Below is a small trained network, with its code and all its weights. Each question gives an input and a class and asks what happens when units are switched off, that is, made to give their printed mean instead of their output.

import numpy as np


def w(rows, s, z=0):
    codes = np.array(rows[::2]) - 128.0
    scale = np.full(codes.shape[1], s)
    scale[-1] = z or s
    return codes * scale


def norm(h):
    return h / np.sqrt((h * h).mean(-1, keepdims=True) + 1e-5)


def f(y):
    return np.maximum(y, 0)


def log_softmax(a):
    a = a - a.max(-1, keepdims=True)
    return a - np.log(np.exp(a).sum(-1, keepdims=True))


def net(x, mask):
    res = np.array(x, float).reshape(1, 6) / 4 @ E
    u = 0
    for l in range(2):
        y = f(norm(res) @ A[l][:, :-1].T + A[l][:, -1])
        res = res + np.where(mask[u : u + 4], y, B[l][:, -1]) @ B[l][:, :-1]
        u += 4
    return log_softmax(norm(res)[-1] @ U[:, :-1].T + U[:, -1])


A, B = {}, {}
E = w([
[124,140,97,81,124,104],'x0',
[2,75,62,127,184,53],'x1',
[85,152,106,109,124,112],'x2',
[165,171,125,107,150,85],'x3',
[125,87,114,202,153,98],'x4',
[49,95,167,79,123,228],'x5',
],0.009)
A[0] = w([
[102,72,66,167,255,89,193],'0.n1',
[137,66,220,199,146,108,254],'0.n2',
[170,177,156,53,56,138,99],'0.n3',
[35,121,174,117,70,232,148],'0.n4',
],0.0071,0.0038)
B[0] = w([
[163,115,89,215,59,91,254],'0.n1',
[2,188,7,94,123,51,223],'0.n2',
[185,174,92,52,55,218,195],'0.n3',
[161,84,195,102,243,136,247],'0.n4',
],0.0084,0.0063)
A[1] = w([
[211,201,99,125,78,205,34],'1.n1',
[134,169,144,160,126,125,2],'1.n2',
[2,86,95,90,170,242,107],'1.n3',
[143,218,18,100,146,207,75],'1.n4',
],0.0086,0.0039)
B[1] = w([
[186,117,166,35,62,191,218],'1.n1',
[167,170,41,115,211,165,129],'1.n2',
[97,69,228,206,202,144,255],'1.n3',
[161,72,111,68,10,255,198],'1.n4',
],0.0089,0.0066)
U = w([
[95,99,203,140,215,213,2],'0',
[139,182,26,170,132,58,220],'1',
[217,216,114,21,72,255,228],'2',
],0.0085,0.0015)

Each question gives the input, the list of numbers given to net, and the class t.
The units are the neurons (one row each of A and B). Each row of codes is followed by its name. A weight is (code - 128) times the scale printed after its matrix; where a second scale follows, it is the last column's (A, B and U).
mask holds one flag per neuron, layer by layer. A switched-off neuron (its flag False) gives its mean, the last column of its row in B, instead of its output. The means were averaged over made-up inputs and are rounded, as every weight is.
A unit's drop is (log p(t) with every unit on - log p(t) with that unit switched off) / (log p(t) with every unit on - log p(t) with every unit switched off).
The circuit of an input: a set's keep is (log p(t) with only the set's units on - log p(t) with every unit switched off) / (log p(t) with every unit on - log p(t) with every unit switched off). Starting from all 8 units, units are removed one at a time, each time the one whose removal leaves the highest keep (on an exact tie, the one counted first), for as long as the keep stays at least 0.8.
units of the circuit, in order: the units of the circuit, biggest drop first
top k neurons: the k neurons with the biggest drops, biggest first
k most important neurons of layer l: the k neurons of layer l with the biggest drops, biggest first
drop when u is switched off: that unit's drop, to one decimal
input [-7,-3,-6,-2,-6,7], class 0: units of the circuit, in order -> [0.n4; 1.n3]
input [-2,-1,6,1,1,-2], class 1: units of the circuit, in order -> [1.n1]
input [2,-3,-1,-7,-2,1], class 0: top 2 neurons -> [0.n4; 0.n1]
input [-6,8,3,3,8,6], class 1: units of the circuit, in order -> [0.n1; 0.n2]
input [4,7,-6,4,-1,4], class 1: 3 most important neurons of layer 0 -> [0.n1; 0.n4; 0.n3]
input [-4,-3,-7,-5,5,-2], class 1: top 2 neurons -> [0.n2; 0.n3]
input [-5,1,4,5,-2,-2], class 1: top 2 neurons -> [0.n3; 1.n1]
input [-3,-3,-5,-4,-1,1], class 0: 2 most important neurons of layer 0 -> [0.n1; 0.n4]
input [3,-2,-5,-4,-3,4], class 0: top 3 neurons -> [0.n4; 1.n3; 0.n1]
input [4,-2,-1,1,0,7], class 0: top 2 neurons -> [0.n4; 1.n3]
input [8,-6,6,-8,-1,6], class 0: top 3 neurons -> [0.n4; 1.n3; 0.n1]
input [6,-2,-4,-7,-4,7], class 0: drop when 0.n4 is switched off -> 0.2
input [-7,6,1,4,7,4], class 1: drop when 0.n1 is switched off -> 0.3
input [0,-1,8,7,2,6], class 0: top neuron -> [1.n3]
input [7,-7,4,-1,8,8], class 0: drop when 0.n4 is switched off -> 0.6
